Below is a small trained network, with its code and all its weights. Each question gives an input and a class and asks what happens when units are switched off, that is, made to give their printed mean instead of their output.

import numpy as np


def w(rows, s, z=0):
    codes = np.array(rows[::2]) - 128.0
    scale = np.full(codes.shape[1], s)
    scale[-1] = z or s
    return codes * scale


def f(y):
    return y / 2 * (1 + np.tanh(0.7978845608 * (y + 0.044715 * y**3)))


def log_softmax(a):
    a = a - a.max(-1, keepdims=True)
    return a - np.log(np.exp(a).sum(-1, keepdims=True))


def net(x, mask):
    res = np.array(x, float).reshape(1, 3) / 4 @ E
    y = f(res @ A[0][:, :-1].T + A[0][:, -1])
    res = res + np.where(mask, y, B[0][:, -1]) @ B[0][:, :-1]
    return log_softmax(res[-1] @ U[:, :-1].T + U[:, -1])


A, B = {}, {}
E = w([
[61,254,183,190,82,234,230],'x0',
[175,207,100,98,237,203,75],'x1',
[166,47,38,203,144,182,196],'x2',
],0.0085)
A[0] = w([
[200,90,8,173,186,189,215,86],'neuron 0',
[144,45,123,134,127,107,54,100],'neuron 1',
[135,168,208,78,123,102,84,129],'neuron 2',
[192,91,142,78,146,91,107,110],'neuron 3',
[130,158,193,56,82,92,114,86],'neuron 4',
[132,187,181,100,89,96,69,95],'neuron 5',
[128,162,161,127,57,194,193,104],'neuron 6',
[117,92,177,123,40,58,160,98],'neuron 7',
[183,77,96,128,154,108,100,98],'neuron 8',
[91,189,178,97,137,81,67,94],'neuron 9',
[86,199,187,96,60,200,158,143],'neuron 10',
[155,183,94,127,200,141,110,113],'neuron 11',
[185,104,84,228,162,115,172,72],'neuron 12',
[183,186,116,85,227,151,117,99],'neuron 13',
[185,103,105,69,148,74,106,129],'neuron 14',
[96,196,160,222,102,157,154,97],'neuron 15',
[102,182,142,150,93,190,168,98],'neuron 16',
[185,166,148,95,201,202,80,100],'neuron 17',
[132,102,83,135,107,112,46,218],'neuron 18',
[118,163,191,53,106,68,130,115],'neuron 19',
[174,71,130,61,138,84,131,100],'neuron 20',
[116,71,81,95,93,102,54,108],'neuron 21',
[93,68,159,148,68,105,149,80],'neuron 22',
[154,116,99,78,109,86,68,117],'neuron 23',
[176,117,88,74,137,64,123,110],'neuron 24',
[124,50,211,137,11,45,194,122],'neuron 25',
[138,97,124,109,112,179,143,252],'neuron 26',
[176,122,147,116,211,191,135,133],'neuron 27',
[97,56,43,197,50,163,136,117],'neuron 28',
],0.011,0.014)
B[0] = w([
[168,109,75,121,87,115,193,228],'neuron 0',
[123,149,108,151,134,158,123,174],'neuron 1',
[149,94,91,95,91,114,177,185],'neuron 2',
[115,138,107,142,132,148,116,172],'neuron 3',
[172,115,100,127,126,129,168,159],'neuron 4',
[166,93,104,125,113,134,175,166],'neuron 5',
[119,140,99,134,147,167,111,197],'neuron 6',
[159,156,147,180,171,89,116,173],'neuron 7',
[131,126,100,139,143,154,138,170],'neuron 8',
[153,88,82,126,93,115,206,174],'neuron 9',
[106,137,90,131,116,157,97,234],'neuron 10',
[176,141,155,151,162,111,103,186],'neuron 11',
[140,84,121,171,124,131,254,166],'neuron 12',
[157,172,143,177,170,76,112,203],'neuron 13',
[89,145,104,139,114,164,114,190],'neuron 14',
[97,138,87,147,149,166,110,203],'neuron 15',
[87,130,102,153,147,171,113,196],'neuron 16',
[168,189,165,167,170,105,117,206],'neuron 17',
[116,141,123,110,102,137,93,220],'neuron 18',
[178,109,91,105,102,116,179,174],'neuron 19',
[108,134,109,148,151,166,130,168],'neuron 20',
[87,145,98,142,155,164,124,173],'neuron 21',
[154,167,146,227,188,112,161,154],'neuron 22',
[99,131,109,137,126,163,126,174],'neuron 23',
[103,145,119,153,127,164,132,170],'neuron 24',
[168,180,167,153,158,92,79,211],'neuron 25',
[128,120,151,45,70,115,67,250],'neuron 26',
[152,153,143,133,139,83,108,195],'neuron 27',
[164,111,109,123,115,93,145,187],'neuron 28',
],0.016,0.014)
U = w([
[55,146,82,164,152,238,103,119],'0',
[187,177,161,187,213,2,95,119],'1',
[180,86,76,122,61,84,238,95],'2',
[101,137,157,3,31,90,2,252],'3',
[137,84,169,142,183,107,137,105],'4',
[87,126,161,115,127,116,119,103],'5',
[61,115,145,129,159,90,138,104],'6',
],0.015)

Each question gives the input, the list of numbers given to net, and the class t.
The units are the neurons (one row each of A and B). Each row of codes is followed by its name. A weight is (code - 128) times the scale printed after its matrix; where a second scale follows, it is the last column's (A, B and U).
mask holds one flag per neuron, in row order. A switched-off neuron (its flag False) gives its mean, the last column of its row in B, instead of its output. The means were averaged over made-up inputs and are rounded, as every weight is.
A unit's drop is (log p(t) with every unit on - log p(t) with that unit switched off) / (log p(t) with every unit on - log p(t) with every unit switched off).
The circuit of an input: a set's keep is (log p(t) with only the set's units on - log p(t) with every unit switched off) / (log p(t) with every unit on - log p(t) with every unit switched off). Starting from the 12 units with the biggest drops (on a tie, the unit counted first), units are removed one at a time, each time the one whose removal leaves the highest keep (on an exact tie, the one counted first), for as long as the keep stays at least 0.8.
circuit, biggest first: the units of the circuit, biggest drop first
k most important neurons: the k neurons with the biggest drops, biggest first
drop of u: that unit's drop, to one decimal
input [4,-6,-3], class 1: circuit, biggest first -> neuron 25
input [2,-6,-8], class 2: 2 most important neurons -> neuron 19; neuron 9
input [-2,7,7], class 1: 4 most important neurons -> neuron 13; neuron 17; neuron 27; neuron 11
input [-4,4,0], class 0: 2 most important neurons -> neuron 25; neuron 14
input [-6,5,-7], class 2: 4 most important neurons -> neuron 9; neuron 2; neuron 19; neuron 5
input [-4,-5,-6], class 2: 2 most important neurons -> neuron 19; neuron 2
input [2,-4,3], class 1: 2 most important neurons -> neuron 25; neuron 22
input [5,7,-6], class 1: 2 most important neurons -> neuron 17; neuron 13
input [-7,7,3], class 0: 2 most important neurons -> neuron 14; neuron 25
input [4,-5,-1], class 1: 2 most important neurons -> neuron 25; neuron 7
input [7,8,6], class 1: drop of neuron 11 -> 0.4
input [5,5,-7], class 2: drop of neuron 2 -> 0.0
input [-6,-6,3], class 0: drop of neuron 21 -> 0.6
input [6,7,7], class 1: circuit, biggest first -> neuron 27
input [-3,-2,-2], class 3: drop of neuron 16 -> 0.1
